Moves between items:
s99 ψ s371
s99 β s691
s99 χ s14
s99 δ s497
s841 ψ s235
s841 β s548
s841 χ s865
s841 δ s778
s527 ψ s57
s527 β s837
s527 χ s830
s527 δ s172
s58 ψ s733
s58 β s172
s58 χ s445
s58 δ s109
s88 ψ s215
s88 β s983
s88 χ s403
s88 δ s603
s985 ψ s464
s985 β s703
s985 χ s952
s985 δ s212
s207 ψ s172
s207 β s830
s207 χ s338
s207 δ s445
s684 ψ s972
s684 β s77
s684 χ s891
s684 δ s491
s443 ψ s856
s443 β s371
s443 χ s497
s443 δ s25
s691 ψ s419
s691 β s971
s691 χ s167
s691 δ s99
s725 ψ s522
s725 β s50
s725 χ s546
s725 δ s284
s953 ψ s109
s953 β s445
s953 χ s228
s953 δ s837
s538 ψ s218
s538 β s930
s538 χ s703
s538 δ s464
s946 ψ s586
s946 β s565
s946 χ s551
s946 δ s903
s477 ψ s656
s477 β s529
s477 χ s758
s477 δ s268
s629 ψ s14
s629 β s215
s629 χ s603
s629 δ s630
s524 ψ s971
s524 β s522
s524 χ s284
s524 δ s167
s895 ψ s398
s895 β s18
s895 χ s843
s895 δ s432
s529 ψ s796
s529 β s982
s529 χ s995
s529 δ s477
s347 ψ s403
s347 β s790
s347 χ s599
s347 δ s318
s690 ψ s453
s690 β s249
s690 χ s856
s690 δ s780
s432 ψ s930
s432 β s895
s432 χ s426
s432 δ s703
s861 ψ s249
s861 β s404
s861 χ s371
s861 δ s856
s222 ψ s703
s222 β s426
s222 χ s776
s222 δ s952
s856 ψ s690
s856 β s861
s856 χ s443
s856 δ s216
s565 ψ s43
s565 β s214
s565 χ s733
s565 δ s946
s546 ψ s725
s546 β s547
s546 χ s978
s546 δ s983
s453 ψ s423
s453 β s723
s453 χ s690
s453 δ s462
s790 ψ s93
s790 β s777
s790 χ s919
s790 δ s347
s109 ψ s551
s109 β s58
s109 χ s953
s109 δ s125
s588 ψ s416
s588 β s752
s588 χ s522
s588 δ s971
s752 ψ s497
s752 β s14
s752 χ s630
s752 δ s588
s599 ψ s347
s599 β s919
s599 χ s548
s599 δ s235
s497 ψ s443
s497 β s99
s497 χ s752
s497 δ s416
s758 ψ s477
s758 β s995
s758 χ s214
s758 δ s43
s63 ψ s891
s63 β s273
s63 χ s404
s63 δ s249
s745 ψ s214
s745 β s57
s745 χ s172
s745 δ s733
s167 ψ s691
s167 β s524
s167 χ s215
s167 δ s14
s93 ψ s983
s93 β s978
s93 χ s790
s93 δ s403
s377 ψ s547
s377 β s318
s377 χ s877
s377 δ s978
s398 ψ s838
s398 β s212
s398 χ s895
s398 δ s930
s268 ψ s548
s268 β s477
s268 χ s43
s268 δ s865
s586 ψ s865
s586 β s43
s586 χ s946
s586 δ s982
s464 ψ s338
s464 β s538
s464 χ s985
s464 δ s189
s445 ψ s58
s445 β s207
s445 χ s567
s445 δ s953
s723 ψ s491
s723 β s891
s723 χ s249
s723 δ s453
s371 ψ s861
s371 β s419
s371 χ s99
s371 δ s443
s403 ψ s88
s403 β s93
s403 χ s347
s403 δ s457
s881 ψ s995
s881 β s188
s881 χ s57
s881 δ s214
s919 ψ s790
s919 β s750
s919 χ s656
s919 δ s599
s57 ψ s881
s57 β s125
s57 χ s527
s57 δ s745
s189 ψ s567
s189 β s464
s189 χ s212
s189 δ s838
s43 ψ s268
s43 β s758
s43 χ s565
s43 δ s586
s903 ψ s982
s903 β s946
s903 χ s188
s903 δ s995
s776 ψ s222
s776 β s625
s776 χ s77
s776 δ s972
s428 ψ s273
s428 β s25
s428 χ s334
s428 δ s404
s426 ψ s432
s426 β s843
s426 χ s625
s426 δ s222
s522 ψ s588
s522 β s630
s522 χ s725
s522 δ s524
s419 ψ s404
s419 β s334
s419 χ s691
s419 δ s371
s656 ψ s919
s656 β s796
s656 χ s477
s656 δ s548
s270 ψ s729
s270 β s838
s270 χ s930
s270 δ s218
s216 ψ s780
s216 β s856
s216 χ s25
s216 δ s273
s462 ψ s625
s462 β s453
s462 χ s780
s462 δ s77
s249 ψ s723
s249 β s63
s249 χ s861
s249 δ s690
s214 ψ s758
s214 β s881
s214 χ s745
s214 δ s565
s972 ψ s952
s972 β s776
s972 χ s684
s972 δ s770
s212 ψ s189
s212 β s985
s212 χ s18
s212 δ s398
s215 ψ s167
s215 β s284
s215 χ s88
s215 δ s629
s770 ψ s18
s770 β s972
s770 χ s491
s770 δ s843
s318 ψ s457
s318 β s347
s318 χ s235
s318 δ s377
s838 ψ s228
s838 β s189
s838 χ s398
s838 δ s270
s14 ψ s99
s14 β s167
s14 χ s629
s14 δ s752
s891 ψ s684
s891 β s370
s891 χ s63
s891 δ s723
s978 ψ s546
s978 β s377
s978 χ s777
s978 δ s93
s766 ψ s778
s766 β s865
s766 χ s982
s766 δ s796
s567 ψ s445
s567 β s338
s567 χ s189
s567 δ s228
s983 ψ s284
s983 β s546
s983 χ s93
s983 δ s88
s404 ψ s63
s404 β s428
s404 χ s419
s404 δ s861
s338 ψ s207
s338 β s218
s338 χ s464
s338 δ s567
s284 ψ s524
s284 β s725
s284 χ s983
s284 δ s215
s971 ψ s334
s971 β s588
s971 χ s524
s971 δ s691
s733 ψ s565
s733 β s745
s733 χ s58
s733 δ s551
s548 ψ s599
s548 β s656
s548 χ s268
s548 δ s841
s796 ψ s750
s796 β s766
s796 χ s529
s796 δ s656
s777 ψ s978
s777 β s877
s777 χ s750
s777 δ s790
s25 ψ s216
s25 β s443
s25 χ s416
s25 δ s428
s952 ψ s985
s952 β s222
s952 χ s972
s952 δ s18
s630 ψ s752
s630 β s629
s630 χ s50
s630 δ s522
s837 ψ s125
s837 β s953
s837 χ s729
s837 δ s527
s625 ψ s426
s625 β s423
s625 χ s462
s625 δ s776
s703 ψ s538
s703 β s432
s703 χ s222
s703 δ s985
s334 ψ s428
s334 β s416
s334 χ s971
s334 δ s419
s18 ψ s212
s18 β s952
s18 χ s770
s18 δ s895
s218 ψ s830
s218 β s270
s218 χ s538
s218 δ s338
s491 ψ s770
s491 β s684
s491 χ s723
s491 δ s423
s865 ψ s841
s865 β s268
s865 χ s586
s865 δ s766
s750 ψ s777
s750 β s778
s750 χ s796
s750 δ s919
s370 ψ s77
s370 β s780
s370 χ s273
s370 δ s891
s172 ψ s745
s172 β s527
s172 χ s207
s172 δ s58
s729 ψ s837
s729 β s228
s729 χ s270
s729 δ s830
s830 ψ s527
s830 β s729
s830 χ s218
s830 δ s207
s228 ψ s953
s228 β s567
s228 χ s838
s228 δ s729
s982 ψ s766
s982 β s586
s982 χ s903
s982 δ s529
s930 ψ s270
s930 β s398
s930 χ s432
s930 δ s538
s995 ψ s529
s995 β s903
s995 χ s881
s995 δ s758
s778 ψ s877
s778 β s841
s778 χ s766
s778 δ s750
s235 ψ s318
s235 β s599
s235 χ s841
s235 δ s877
s843 ψ s895
s843 β s770
s843 χ s423
s843 δ s426
s50 ψ s630
s50 β s603
s50 χ s547
s50 δ s725
s416 ψ s25
s416 β s497
s416 χ s588
s416 δ s334
s547 ψ s50
s547 β s457
s547 χ s377
s547 δ s546
s273 ψ s370
s273 β s216
s273 χ s428
s273 δ s63
s77 ψ s776
s77 β s462
s77 χ s370
s77 δ s684
s780 ψ s462
s780 β s690
s780 χ s216
s780 δ s370
s188 ψ s903
s188 β s551
s188 χ s125
s188 δ s881
s603 ψ s629
s603 β s88
s603 χ s457
s603 δ s50
s877 ψ s377
s877 β s235
s877 χ s778
s877 δ s777
s423 ψ s843
s423 β s491
s423 χ s453
s423 δ s625
s551 ψ s946
s551 β s733
s551 χ s109
s551 δ s188
s457 ψ s603
s457 β s403
s457 χ s318
s457 δ s547
s125 ψ s188
s125 β s109
s125 χ s837
s125 δ s57

The rows follow the links: the fewer symbols apart two items are, the more alike their rows tend to be.

Each row is also shifted at random along 9 hidden directions that mean nothing.

Some items, each with a row of numbers:
s547: -66 39 78 30 -70 28 -22 58 42 -9 -54 50 -3 112 -25 -57 -253 27 44 -74 13 -6 32 38 6 10 112 48 9 -39 -14 28 88 92 24 46 -78 21 120 54 53
s497: 63 50 29 13 -40 -2 -146 18 26 -189 -134 26 3 -47 7 -45 -59 52 29 -12 -73 12 56 10 -54 -45 32 66 92 -76 -104 129 60 56 14 77 -23 -55 16 -32 33
s443: 11 -3 -20 -33 -6 42 -64 -75 18 97 216 95 16 -32 25 -114 45 70 40 -101 27 13 131 44 -105 -44 56 151 89 -93 22 13 46 4 49 37 -10 32 108 4 -43
s843: -70 8 -55 3 2 0 20 52 14 -14 -59 -132 16 -81 28 -50 -22 -59 -35 77 -96 -32 -117 24 20 -36 37 -89 0 45 -129 46 -45 -48 -32 -104 38 -9 -148 114 19
s978: -128 -19 -18 -25 -55 -23 -88 -138 59 6 -90 107 -1 41 -56 59 219 -15 28 -40 22 13 170 22 -4 9 106 9 -22 20 -59 40 59 58 35 4 -27 1 107 34 41
s334: -131 4 68 25 -28 -32 97 59 15 82 -11 -81 -1 -20 109 84 53 42 59 8 75 91 -110 -19 -26 -23 -121 22 -71 -22 139 -148 -11 -26 62 63 98 -40 -61 -107 -60
s599: 31 30 -27 -23 -33 89 93 70 42 47 69 -72 -37 81 13 -3 -254 8 14 36 27 -17 -24 -64 58 114 -61 -18 -42 21 70 35 24 26 -21 -84 -23 142 -11 14 -47
s777: -17 18 4 -1 -42 -30 30 90 85 142 -80 -2 -6 -155 -40 114 187 9 24 -22 40 39 -10 -17 52 42 -59 -48 48 13 1 54 35 28 -27 59 -5 -55 27 52 19
s588: 112 34 53 11 -45 -12 -14 -29 11 -31 67 -9 -28 -44 74 42 -103 -8 42 4 -43 56 24 -64 -21 -11 42 -156 22 -23 -86 -13 -11 50 47 32 59 19 -116 42 -37
s50: 129 22 22 -35 -49 57 17 -20 59 123 155 33 12 -25 21 -5 69 11 50 -102 63 25 9 -9 -35 19 19 53 35 -29 93 -44 39 40 51 24 6 49 69 2 -69
s18: -163 -34 -29 5 15 11 77 80 16 239 35 1 54 -89 -18 -49 114 -21 -24 -70 35 -24 -20 104 -19 -65 6 52 34 8 17 -36 -25 -76 -8 -35 7 -34 27 97 10
s723: 166 -39 -19 -17 4 -88 43 85 5 72 -1 3 25 -86 34 79 -19 8 21 33 37 60 -22 -17 -1 -31 -74 -18 -39 -42 12 -103 -35 -75 4 43 103 -68 -95 -16 -24
s93: 58 3 -44 -39 -62 -10 12 -62 72 18 -76 -17 -27 -96 13 207 200 -66 17 53 1 51 87 -106 46 69 -67 -205 -33 67 -65 34 -27 17 13 -53 85 43 -138 22 -55
s841: 46 29 3 -16 4 -37 -44 -51 38 -10 79 -53 -19 -22 -30 -75 155 17 17 8 -21 -8 -164 7 35 31 131 43 20 15 -3 27 65 69 -29 42 -73 -39 114 63 58
s796: 138 48 -54 -25 6 42 -25 -31 25 -45 105 -90 -52 -34 -12 -80 -54 1 -14 72 -85 -40 -67 -48 48 79 69 -73 53 35 -95 151 27 59 -58 -63 -68 76 -12 110 19
s109: -118 -63 30 23 63 -68 -43 -139 -90 -21 14 189 -5 56 -69 100 154 -13 -37 -47 49 6 182 -10 -5 -14 -1 -46 -15 13 19 -70 -42 -8 7 77 -13 -46 72 -76 24
s43: -105 -54 -62 -3 24 31 -31 -64 -30 74 -92 164 -27 117 -98 7 -10 58 -28 -11 45 -39 344 56 -3 37 -42 89 2 -3 -23 137 39 0 -28 -24 -100 61 164 -8 60
s25: -113 18 40 2 -1 10 32 -75 -7 101 370 -34 -19 -10 113 -117 -105 33 54 -42 -3 42 -89 -20 -63 -28 121 -26 23 -53 25 -112 -2 22 62 23 41 56 -25 65 -65
s982: 44 63 -77 -23 26 114 -44 24 9 -139 26 -92 -46 -3 -32 -113 -117 40 -37 70 -79 -79 -33 -45 29 96 -59 66 85 11 -18 229 37 34 -81 -79 -104 101 29 -12 -3
s881: 147 -45 35 21 58 -44 62 -19 -76 109 73 94 -27 59 -35 49 -25 27 -16 -13 68 12 87 -4 25 21 -41 -33 -29 4 63 -68 -24 -8 -15 62 -29 -9 63 -19 21
s207: 35 24 33 38 49 78 46 92 -48 90 79 -13 14 -43 -33 -124 -69 6 -51 -76 -20 -69 -60 65 -10 -25 -10 39 113 4 30 55 -19 -7 -40 -1 -85 2 55 49 14
s565: 92 -21 -36 7 45 -20 -13 -45 -27 2 -192 -44 -24 -3 -43 11 291 25 -39 74 -16 -21 18 58 18 -1 -60 52 -17 62 -17 105 7 -11 -44 -14 -59 -54 61 -29 76
s790: -70 -7 -28 -36 -36 17 68 -105 52 139 118 -44 -30 24 30 54 147 -39 29 16 37 26 -11 -38 32 62 49 -93 -72 67 24 -49 5 27 28 -72 26 86 -10 71 -36
s656: 137 -3 -33 -34 12 -58 -19 -58 41 19 -39 -62 -14 -52 -30 27 349 10 10 48 14 14 -123 3 40 34 18 49 -28 44 32 13 39 22 -29 25 -28 -65 79 -3 41
s750: -146 -14 -4 -12 -26 -31 53 -10 20 -101 -129 -35 -32 140 3 167 -37 -12 20 95 70 39 -33 -100 83 104 -111 -30 -167 49 114 -83 4 5 1 -22 42 41 -29 -136 -25
s318: 119 2 21 -27 -43 2 23 -28 39 21 47 15 -9 111 -4 20 -70 -7 42 -17 55 15 -20 -25 30 54 60 15 -76 5 65 -69 45 50 27 -1 -10 50 66 3 -10
s766: -86 38 -11 17 -6 26 -14 131 23 -105 -164 -16 -29 23 -63 21 -180 54 -9 49 -3 -24 6 -35 64 87 -114 62 25 -13 21 144 54 33 -71 23 -78 9 57 -58 41
s995: -83 4 -24 1 45 32 -33 -41 -35 -64 52 45 -35 55 -50 -33 -51 41 -27 14 -2 -37 69 -27 18 60 -31 47 32 -2 28 85 19 23 -43 6 -79 46 85 -46 15
s524: 111 23 45 -6 -55 -1 -23 9 31 -20 4 66 -5 -56 31 110 -43 3 44 -43 22 59 96 -71 -21 11 -48 -77 33 -43 -5 -15 4 34 44 66 58 5 -56 -40 -59
s464: -291 21 -53 -3 29 67 -53 2 1 -72 20 4 36 -143 -48 -16 154 -58 -67 -47 -56 -64 -15 -14 -12 -11 -43 -16 126 26 -28 91 -48 -39 -38 -52 -6 0 -46 -9 -39
s527: 58 -15 21 28 55 30 105 24 -63 91 0 -56 -7 7 8 10 76 -15 -45 8 23 -24 -61 21 15 -2 -97 -26 -19 59 81 -38 -60 -40 -18 -29 -10 3 -23 -31 -14
s377: 9 -19 29 -13 -50 -27 36 -53 37 77 -15 36 -12 105 -3 71 20 -17 44 -17 68 37 35 -4 29 33 64 -27 -100 24 38 -87 37 42 41 6 7 25 58 21 9
s172: 83 15 -4 22 48 33 8 25 -65 -161 -110 -49 -21 -1 -14 58 -38 -31 -63 69 -47 -37 -22 -63 36 36 -137 -82 8 51 0 64 -66 -20 -48 -37 -4 13 -102 -92 -18
s838: -188 1 14 14 37 -1 -12 -76 -52 -178 -12 -66 19 63 10 -13 63 -86 -48 28 -45 -42 -167 -20 14 -21 44 -48 -57 70 20 -89 -64 -23 1 -57 23 -11 -72 -57 -12

Where do the symbols, taken in turn from left to right, take each start?
Answers are names.
-159 24 -46 19 -17 -53 -116 33 19 -217 -228 -75 -4 -82 17 -10 -45 2 -9 116 -135 2 -3 0 -3 -45 20 -47 30 -15 -209 147 4 -9 -29 -20 29 -68 -130 31 63
χ χ δ δ ψ ψ δ δ -> s462
-68 -45 -14 13 5 6 82 115 -20 131 -8 77 37 3 -27 41 -209 -37 -29 -43 42 -16 108 26 13 -22 -49 -49 -12 -11 -3 -57 -54 -76 -9 -37 38 18 -53 48 -12
ψ χ δ δ β δ -> s703
107 -10 53 40 14 -74 -18 5 -23 36 -95 18 -29 134 -59 -102 -89 56 11 19 -7 -17 -21 104 40 -12 162 65 -41 -1 -60 36 81 70 -31 67 -130 -64 180 105 162
ψ χ ψ β ψ β -> s750
68 -10 12 8 63 -16 -7 11 -50 4 63 96 -11 -47 -62 52 68 37 -29 -35 47 -4 49 -39 14 35 -106 27 62 -20 85 7 -15 -7 -40 91 -40 -35 73 -90 -7
χ χ β β χ -> s567
-28 -11 1 8 -33 13 76 -18 -1 96 30 -45 -33 10 109 53 -111 11 34 52 0 58 101 -26 -31 -9 -55 -116 -54 -2 -42 -29 -36 -21 54 -52 90 71 -144 24 -55
χ δ χ δ ψ χ χ -> s522
-155 18 106 80 58 -37 98 101 -73 9 28 -50 -27 -3 9 33 -86 17 -23 2 25 13 -186 -31 52 14 -82 -64 -2 20 109 -90 -40 5 -32 95 -22 -63 -12 -58 16
β ψ β ψ δ δ β -> s903
76 -62 14 30 23 -40 109 -15 -45 131 -223 -105 30 89 16 -5 218 -71 -40 48 5 -23 -96 144 12 -93 40 -19 -145 115 -14 -101 -56 -67 17 -93 16 -66 -28 63 75
δ ψ ψ β β δ χ -> s567
-124 0 -58 -33 12 7 22 108 26 -103 -9 -81 45 -69 24 43 -9 -20 -12 39 22 2 -166 -65 11 18 -157 82 -27 -18 123 -72 -39 -91 -21 -32 91 -16 -101 -139 -85
χ β ψ ψ ψ ψ χ -> s432
-170 -2 -108 -42 9 12 -122 -26 34 -145 -63 -10 47 -93 -37 -55 162 -27 -34 17 -67 -48 -7 18 -30 -32 11 98 60 -9 -71 95 1 -52 -30 -58 12 -30 -18 -19 -1
β β ψ β β β -> s972
-113 -21 -3 11 51 50 4 -99 -76 3 150 84 -2 42 -26 -19 -35 -51 -56 -50 -13 -51 105 -14 -13 -3 31 -87 33 33 -13 -17 -66 -14 1 -49 -19 70 -16 18 -30
β β ψ β ψ ψ ψ -> s565
133 -44 -71 -54 26 17 -18 -55 -29 -36 148 116 38 -6 -33 50 -77 -83 -42 -33 10 -31 122 -66 -4 11 -11 -76 1 -4 -11 -68 -77 -67 -1 -69 67 66 -89 -12 -82
χ ψ β ψ ψ χ β β -> s212
-25 -46 27 5 -12 -65 -7 -59 -26 -46 -71 18 6 171 63 -7 -72 43 48 35 47 51 36 44 -47 -53 28 109 -141 -40 47 -134 21 -22 70 26 52 -24 25 -91 14
ψ χ β δ δ -> s856
95 1 -15 -2 -3 -77 -62 14 -3 -57 84 43 -9 -118 29 25 -162 2 14 36 -68 42 59 -61 -10 -28 47 -143 57 -63 -162 18 -27 -8 -5 48 71 -32 -136 76 -3
χ β ψ ψ β ψ -> s684
